Below are the code and all the weights of a small trained network. Each question names an input and a class and asks about switching units off, where a switched-off unit gives its printed mean instead of its output.

import numpy as np


def w(rows, s, z=0):
    codes = np.array(rows[::2]) - 128.0
    scale = np.full(codes.shape[1], s)
    scale[-1] = z or s
    return codes * scale


def f(y):
    return y / 2 * (1 + np.tanh(0.7978845608 * (y + 0.044715 * y**3)))


def log_softmax(a):
    a = a - a.max(-1, keepdims=True)
    return a - np.log(np.exp(a).sum(-1, keepdims=True))


def net(x, mask):
    res = np.array(x, float).reshape(1, 3) / 4 @ E
    y = f(res @ A[0][:, :-1].T + A[0][:, -1])
    res = res + np.where(mask, y, B[0][:, -1]) @ B[0][:, :-1]
    return log_softmax(res[-1] @ U[:, :-1].T + U[:, -1])


A, B = {}, {}
E = w([
[173,128,251,216,187,82],'x0',
[149,234,154,83,65,109],'x1',
[33,144,99,55,184,54],'x2',
],0.011)
A[0] = w([
[76,168,96,133,161,77,78],'n0',
[65,179,113,107,208,118,127],'n1',
[105,175,116,92,233,58,41],'n2',
[118,100,95,78,115,195,5],'n3',
[227,139,104,135,91,134,84],'n4',
[73,132,40,103,73,140,54],'n5',
[162,122,108,171,87,140,174],'n6',
[97,106,155,190,193,132,183],'n7',
[197,130,99,155,174,214,148],'n8',
[128,169,226,139,121,91,80],'n9',
[137,7,123,106,147,125,237],'n10',
[200,77,112,170,67,159,145],'n11',
[132,219,155,94,67,123,188],'n12',
[159,237,168,81,111,90,203],'n13',
[91,115,98,83,59,198,80],'n14',
],0.011,0.0014)
B[0] = w([
[170,138,166,51,88,76,200],'n0',
[157,143,191,42,80,105,221],'n1',
[113,202,202,112,74,47,243],'n2',
[103,190,144,205,144,163,196],'n3',
[124,152,122,106,44,59,191],'n4',
[159,156,170,182,168,127,254],'n5',
[125,156,83,19,152,49,174],'n6',
[109,125,131,155,175,178,227],'n7',
[135,135,177,96,41,152,190],'n8',
[114,137,211,170,176,198,235],'n9',
[54,27,8,72,114,190,201],'n10',
[146,172,139,100,63,89,216],'n11',
[7,60,71,112,141,169,236],'n12',
[51,98,97,98,162,254,250],'n13',
[119,163,206,244,207,100,235],'n14',
],0.0083,0.0094)
U = w([
[89,40,66,73,145,175,254],'0',
[254,168,161,39,55,44,116],'1',
[219,166,183,235,236,128,40],'2',
],0.01,0.00091)

Each question gives the input, the list of numbers given to net, and the class t.
The units are the neurons (one row each of A and B). Each row of codes is followed by its name. A weight is (code - 128) times the scale printed after its matrix; where a second scale follows, it is the last column's (A, B and U).
mask holds one flag per neuron, in row order. A switched-off neuron (its flag False) gives its mean, the last column of its row in B, instead of its output. The means were averaged over made-up inputs and are rounded, as every weight is.
A unit's drop is (log p(t) with every unit on - log p(t) with that unit switched off) / (log p(t) with every unit on - log p(t) with every unit switched off).
The circuit of an input: a set's keep is (log p(t) with only the set's units on - log p(t) with every unit switched off) / (log p(t) with every unit on - log p(t) with every unit switched off). Starting from the 12 units with the biggest drops (on a tie, the unit counted first), units are removed one at a time, each time the one whose removal leaves the highest keep (on an exact tie, the one counted first), for as long as the keep stays at least 0.8.
circuit, biggest first: the units of the circuit, biggest drop first
most important unit: the unit with the biggest drop
k most important neurons: the k neurons with the biggest drops, biggest first
drop of u: that unit's drop, to one decimal
input [-4,3,3], class 2: circuit, biggest first	(n5; n14)
input [5,-7,6], class 0: circuit, biggest first	(n10)
input [-7,6,-5], class 2: 3 most important neurons	(n14; n5; n10)
input [7,4,8], class 1: 2 most important neurons	(n2; n1)
input [6,5,-7], class 1: 2 most important neurons	(n4; n11)
input [6,-6,-3], class 0: 3 most important neurons	(n10; n14; n5)
input [0,8,7], class 0: 2 most important neurons	(n13; n12)
input [-8,4,7], class 2: 3 most important neurons	(n14; n5; n3)
input [-3,6,4], class 0: 2 most important neurons	(n12; n13)
input [6,-7,8], class 1: 2 most important neurons	(n2; n1)
input [-7,-3,-5], class 2: 2 most important neurons	(n14; n3)
input [-5,7,5], class 0: 2 most important neurons	(n12; n13)
input [6,-6,-6], class 0: 2 most important neurons	(n10; n7)
input [-7,-2,-7], class 1: most important unit	n11
input [-7,0,-2], class 2: drop of n10	0.0
input [-8,5,2], class 2: drop of n14	0.5
input [-7,-5,-4], class 2: drop of n3	0.1
